Below are the code and all the weights of a small trained network. Each question names an input and a class and asks about switching units off, where a switched-off unit gives its printed mean instead of its output.

import numpy as np


def w(rows, s, z=0):
    codes = np.array(rows[::2]) - 128.0
    scale = np.full(codes.shape[1], s)
    scale[-1] = z or s
    return codes * scale


def f(y):
    return y / 2 * (1 + np.tanh(0.7978845608 * (y + 0.044715 * y**3)))


def log_softmax(a):
    a = a - a.max(-1, keepdims=True)
    return a - np.log(np.exp(a).sum(-1, keepdims=True))


def net(x, mask):
    res = np.array(x, float).reshape(1, 4) / 4 @ E
    y = f(res @ A[0][:, :-1].T + A[0][:, -1])
    res = res + np.where(mask, y, B[0][:, -1]) @ B[0][:, :-1]
    return log_softmax(res[-1] @ U[:, :-1].T + U[:, -1])


A, B = {}, {}
E = w([
[113,116,63,221,34,100,151,60,177,173,153],'x0',
[156,72,86,91,155,211,91,135,254,72,52],'x1',
[62,209,84,63,99,207,162,67,134,128,120],'x2',
[70,73,117,108,132,71,171,137,164,79,72],'x3',
],0.0071)
A[0] = w([
[123,92,83,120,128,152,118,118,194,69,56,152],'n0',
[109,129,113,209,54,87,158,85,126,203,171,225],'n1',
[103,145,189,100,202,96,151,187,56,121,145,207],'n2',
[254,80,176,161,185,112,54,215,124,130,138,189],'n3',
[181,119,148,116,204,152,90,176,132,111,121,254],'n4',
[80,189,100,73,110,175,153,89,124,129,123,191],'n5',
[139,160,131,173,70,123,134,92,103,203,197,183],'n6',
[112,118,151,111,181,108,139,172,115,99,116,244],'n7',
[130,189,121,103,110,176,120,91,104,166,168,163],'n8',
[153,176,148,75,196,185,95,141,107,118,124,190],'n9',
[84,104,96,92,135,138,145,124,173,63,67,190],'n10',
[106,158,196,113,148,93,161,148,6,142,159,159],'n11',
],0.0087,0.0031)
B[0] = w([
[60,74,159,97,128,91,152,95,166,102,79,193],'n0',
[141,169,98,249,108,128,55,161,93,149,168,254],'n1',
[62,100,129,131,6,128,72,119,171,81,103,200],'n2',
[172,88,209,190,137,146,25,245,184,94,83,220],'n3',
[117,64,209,148,93,65,108,177,176,79,82,193],'n4',
[174,115,125,141,137,176,86,168,189,108,96,194],'n5',
[139,220,49,186,146,127,143,122,54,216,175,233],'n6',
[147,81,195,122,136,117,123,153,180,97,83,172],'n7',
[161,177,76,135,159,183,84,142,124,165,138,191],'n8',
[128,112,124,187,78,139,37,166,177,97,116,184],'n9',
[82,42,202,93,142,68,153,117,168,98,59,187],'n10',
[31,121,112,132,2,100,115,81,133,101,134,219],'n11',
],0.0083,0.0098)
U = w([
[116,159,108,145,118,97,143,101,41,164,180,38],'0',
[121,94,172,134,106,113,101,159,161,91,109,231],'1',
[109,144,97,112,108,153,120,88,137,127,134,124],'2',
[104,99,167,43,182,100,253,88,137,118,105,7],'3',
[231,156,115,140,185,171,111,169,108,161,146,145],'4',
],0.011,0.0017)

Each question gives the input, the list of numbers given to net, and the class t.
The units are the neurons (one row each of A and B). Each row of codes is followed by its name. A weight is (code - 128) times the scale printed after its matrix; where a second scale follows, it is the last column's (A, B and U).
mask holds one flag per neuron, in row order. A switched-off neuron (its flag False) gives its mean, the last column of its row in B, instead of its output. The means were averaged over made-up inputs and are rounded, as every weight is.
A unit's drop is (log p(t) with every unit on - log p(t) with that unit switched off) / (log p(t) with every unit on - log p(t) with every unit switched off).
The circuit of an input: a set's keep is (log p(t) with only the set's units on - log p(t) with every unit switched off) / (log p(t) with every unit on - log p(t) with every unit switched off). Starting from all 12 units, units are removed one at a time, each time the one whose removal leaves the highest keep (on an exact tie, the one counted first), for as long as the keep stays at least 0.8.
circuit, biggest first: the units of the circuit, biggest drop first
unit that matters most: the unit with the biggest drop
top k neurons: the k neurons with the biggest drops, biggest first
drop of u: that unit's drop, to one decimal
input [-5,-7,8,-8], class 2: unit that matters most	n11
input [6,-3,8,-7], class 4: circuit, biggest first	n5, n8
input [-8,-7,8,-7], class 2: top 3 neurons	n3, n8, n11
input [2,3,-3,-5], class 4: top 3 neurons	n11, n2, n10
input [8,1,4,-4], class 4: top 2 neurons	n11, n5
input [5,-2,7,-8], class 4: top 2 neurons	n5, n8
input [4,6,4,-4], class 2: top 2 neurons	n3, n4
input [6,7,2,-6], class 2: top 2 neurons	n3, n0
input [-1,-1,-1,-5], class 4: top 2 neurons	n10, n0
input [0,-1,3,2], class 2: top 2 neurons	n3, n4
input [6,-1,5,-8], class 4: drop of n11	0.2
input [-4,-2,4,-6], class 2: drop of n10	0.2
input [-3,7,3,8], class 3: drop of n3	0.1
input [-2,-8,-3,4], class 0: circuit, biggest first	n4
